Below is a small trained network, with its code and all its weights. Each question gives an input and a target symbol and asks what happens when units are switched off, that is, made to give their printed mean instead of their output.

import numpy as np


def w(rows, s, z=0):
    codes = np.array(rows[::2]) - 128.0
    scale = np.full(codes.shape[1], s)
    scale[-1] = z or s
    return codes * scale


def norm(h):
    return h / np.sqrt((h * h).mean(-1, keepdims=True) + 1e-5)


def f(y):
    return y / 2 * (1 + np.tanh(0.7978845608 * (y + 0.044715 * y**3)))


def softmax(a):
    e = np.exp(a - a.max(-1, keepdims=True))
    return e / e.sum(-1, keepdims=True)


def log_softmax(a):
    a = a - a.max(-1, keepdims=True)
    return a - np.log(np.exp(a).sum(-1, keepdims=True))


def net(x, mask):
    ids = ['ΘΠΣβζξψ'.index(c) for c in x.split()]
    T = len(ids)
    res = E[ids] + P[:T]
    u = 0
    for l in range(3):
        q, k, v = (norm(res) @ M[l].T for M in (Q, K, V))
        z = softmax(np.where(np.tri(T) > 0, q @ k.T / 3**0.5, -1e9)) @ v
        res = res + np.where(mask[u], z, O[l][:, -1]) @ O[l][:, :-1]
        u += 1
        y = f(norm(res) @ A[l][:, :-1].T + A[l][:, -1])
        res = res + np.where(mask[u : u + 8], y, B[l][:, -1]) @ B[l][:, :-1]
        u += 8
    return log_softmax(norm(res)[-1] @ U[:, :-1].T + U[:, -1])


Q, K, V, O, A, B = {}, {}, {}, {}, {}, {}
E = w([
[121,66,140,205,114,108],'Θ',
[170,86,119,154,77,146],'Π',
[103,132,114,167,193,109],'Σ',
[137,107,60,121,151,113],'β',
[166,75,142,161,151,106],'ζ',
[113,113,93,187,101,145],'ξ',
[95,187,253,18,71,216],'ψ',
],0.0041)
P = w([
[125,133,93,141,97,2],'0',
[138,146,116,143,118,85],'1',
[134,125,120,147,125,104],'2',
[132,118,126,145,130,118],'3',
[127,113,130,144,134,133],'4',
[123,107,137,140,136,140],'5',
[117,104,137,135,136,149],'6',
[113,101,143,128,137,155],'7',
[112,94,148,122,136,162],'8',
],0.004)
Q[0] = w([
[108,52,122,175,155,96],'0.h0',
[134,187,220,85,96,139],'0.h0',
[103,224,145,1,130,112],'0.h0',
],0.0074)
K[0] = w([
[121,133,130,85,125,233],'0.h0',
[160,168,73,148,98,33],'0.h0',
[173,141,116,254,83,33],'0.h0',
],0.0064)
V[0] = w([
[186,35,33,29,95,101],'0.h0',
[67,211,23,62,176,23],'0.h0',
[139,165,140,2,8,143],'0.h0',
],0.0022)
O[0] = w([
[39,171,219,180,201,229,214],'0.h0',
[51,13,201,57,146,253,202],'0.h0',
[160,74,79,251,239,188,2],'0.h0',
],0.002,0.0007)
A[0] = w([
[157,54,156,154,145,252,93],'0.n0',
[140,159,104,81,165,137,109],'0.n1',
[180,186,78,180,104,242,6],'0.n2',
[154,123,120,167,166,167,99],'0.n3',
[167,116,93,174,105,109,180],'0.n4',
[194,121,183,86,42,185,29],'0.n5',
[97,94,104,54,126,132,107],'0.n6',
[145,112,118,169,157,151,135],'0.n7',
],0.003,0.0022)
B[0] = w([
[138,112,68,85,248,110,170],'0.n0',
[97,52,96,149,98,65,86],'0.n1',
[30,6,102,182,200,185,59],'0.n2',
[80,107,133,79,173,127,130],'0.n3',
[96,225,126,55,133,167,248],'0.n4',
[177,149,141,181,105,180,77],'0.n5',
[155,136,108,167,60,36,132],'0.n6',
[81,154,139,68,189,133,179],'0.n7',
],0.002,0.0013)
Q[1] = w([
[212,196,254,89,32,246],'1.h0',
[68,187,129,152,233,53],'1.h0',
[133,207,242,207,121,155],'1.h0',
],0.0093)
K[1] = w([
[192,134,54,238,152,85],'1.h0',
[127,110,172,37,2,126],'1.h0',
[193,169,66,155,74,20],'1.h0',
],0.0071)
V[1] = w([
[36,254,136,145,176,123],'1.h0',
[134,175,37,60,110,136],'1.h0',
[191,158,154,75,189,70],'1.h0',
],0.0035)
O[1] = w([
[24,200,109,174,230,110,187],'1.h0',
[113,129,8,22,156,233,32],'1.h0',
[180,138,161,60,254,65,2],'1.h0',
],0.0036,0.00032)
A[1] = w([
[178,242,207,1,98,254,5],'1.n0',
[115,165,205,65,152,88,76],'1.n1',
[117,138,64,115,126,70,69],'1.n2',
[121,190,134,96,203,152,2],'1.n3',
[108,65,67,39,97,77,126],'1.n4',
[52,173,106,154,66,109,140],'1.n5',
[48,166,66,129,100,135,125],'1.n6',
[201,169,113,32,145,118,176],'1.n7',
],0.0033,0.0023)
B[1] = w([
[108,188,92,74,95,4,125],'1.n0',
[123,112,121,154,165,131,80],'1.n1',
[120,198,204,110,135,143,124],'1.n2',
[142,158,225,104,107,68,1],'1.n3',
[139,141,151,83,169,188,226],'1.n4',
[96,143,133,159,155,194,238],'1.n5',
[123,177,149,146,139,216,208],'1.n6',
[84,99,117,103,176,164,135],'1.n7',
],0.0035,0.00081)
Q[2] = w([
[159,2,37,176,125,139],'2.h0',
[53,170,87,87,106,104],'2.h0',
[166,186,137,61,49,95],'2.h0',
],0.0051)
K[2] = w([
[108,79,149,35,17,125],'2.h0',
[117,153,35,161,196,201],'2.h0',
[253,47,40,210,165,177],'2.h0',
],0.0043)
V[2] = w([
[126,160,61,174,147,206],'2.h0',
[90,209,220,5,63,151],'2.h0',
[142,74,198,118,32,172],'2.h0',
],0.0033)
O[2] = w([
[174,124,109,166,178,22,91],'2.h0',
[116,163,200,5,9,93,254],'2.h0',
[99,143,218,39,181,175,171],'2.h0',
],0.0027,0.0014)
A[2] = w([
[254,68,180,73,179,5,55],'2.n0',
[103,95,186,186,80,69,3],'2.n1',
[176,86,67,180,118,95,65],'2.n2',
[179,77,147,90,54,169,119],'2.n3',
[107,175,211,102,155,155,161],'2.n4',
[153,169,31,52,212,134,126],'2.n5',
[107,181,192,178,231,90,6],'2.n6',
[165,147,159,46,87,88,95],'2.n7',
],0.005,0.0024)
B[2] = w([
[155,227,224,195,181,221,154],'2.n0',
[114,16,196,105,105,151,149],'2.n1',
[187,134,109,40,126,73,115],'2.n2',
[186,160,50,168,173,55,251],'2.n3',
[141,112,47,107,110,79,242],'2.n4',
[128,41,120,95,180,223,253],'2.n5',
[62,137,112,117,179,2,162],'2.n6',
[140,100,96,68,164,127,178],'2.n7',
],0.0041,0.0014)
U = w([
[133,22,206,156,43,95,6],'Θ',
[246,149,20,175,115,69,107],'Π',
[35,142,104,175,222,23,212],'Σ',
[107,57,81,93,209,225,163],'β',
[175,204,233,134,192,143,218],'ζ',
[51,212,89,200,45,200,46],'ξ',
[105,219,167,2,48,106,122],'ψ',
],0.0069,0.0015)

Each question gives the input, a string of symbols that net reads in full, and the target symbol t.
The units are the heads (3 rows each of Q, K, V and O) and the neurons (one row each of A and B). Each row of codes is followed by its name. A weight is (code - 128) times the scale printed after its matrix; where a second scale follows, it is the last column's (O, A, B and U).
mask holds one flag per unit, layer by layer, with each layer's heads first. A switched-off unit (its flag False) gives its mean, the last column of its rows in O or B, instead of its output. The means were averaged over made-up inputs and are rounded, as every weight is.
A unit's drop is (log p(t) with every unit on - log p(t) with that unit switched off) / (log p(t) with every unit on - log p(t) with every unit switched off).
The circuit of an input: a set's keep is (log p(t) with only the set's units on - log p(t) with every unit switched off) / (log p(t) with every unit on - log p(t) with every unit switched off). Starting from the 12 units with the biggest drops (on a tie, the unit counted first), units are removed one at a time, each time the one whose removal leaves the highest keep (on an exact tie, the one counted first), for as long as the keep stays at least 0.8.
circuit, biggest first: the units of the circuit, biggest drop first
most important unit: the unit with the biggest drop
k most important neurons: the k neurons with the biggest drops, biggest first
k most important neurons of layer l: the k neurons of layer l with the biggest drops, biggest first
input Σ ζ ζ Σ, target ζ: most important neuron of layer 2 : [2.n0]
input ζ Σ β Π Π β ζ Π β, target ζ: circuit, biggest first : [1.h0; 0.n6; 0.h0; 2.n0]
input Σ Π Σ β Θ Θ Θ ξ β, target Θ: circuit, biggest first : [1.h0; 0.n6; 0.h0]
input Θ Σ β β Π β, target Π: 3 most important neurons of layer 0 : [0.n6; 0.n4; 0.n2]
input Σ β Σ β Σ, target β: circuit, biggest first : [1.h0; 2.n5]
input Σ ξ β β Σ β, target Σ: circuit, biggest first : [1.h0; 0.n6]
input Θ Π Π ζ Π, target ζ: circuit, biggest first : [1.h0; 2.n0]
input Π β Σ Π, target β: circuit, biggest first : [1.h0; 0.h0]
input ζ ψ ζ ψ, target ζ: circuit, biggest first : [1.h0; 2.n0; 2.h0; 1.n0]
input Σ β β Σ ξ β Σ, target ξ: 3 most important neurons : [0.n4; 0.n6; 0.n1]
input ψ ζ β ψ, target ζ: 2 most important neurons : [1.n0; 2.n0]
input Σ Θ Θ Σ, target Θ: circuit, biggest first : [1.h0; 2.n1]
input β ψ β ζ Π β ψ, target β: 2 most important neurons : [0.n0; 2.n5]
input Σ Θ β Π Σ, target Θ: circuit, biggest first : [1.h0]
input Π Σ ξ Π β β Σ, target ξ: circuit, biggest first : [1.h0; 0.h0; 2.n5]
input Π β ψ Π ψ, target Π: 2 most important neurons : [2.n3; 1.n0]
input β Π Σ Σ ξ Σ ψ β ξ, target ξ: 2 most important neurons : [2.n5; 1.n0]
input ψ ψ ζ Θ Π, target Π: 2 most important neurons : [2.n3; 0.n0]
input Π Π Σ Σ ξ Π, target Σ: 3 most important neurons : [0.n4; 0.n0; 2.n6]
input Π ψ β β Σ ζ ζ, target ζ: 2 most important neurons : [2.n0; 1.n5]
input ψ Σ β ψ, target Σ: most important unit : 2.h0
input Θ ξ Σ β Σ, target β: circuit, biggest first : [1.h0; 0.h0; 2.n5]
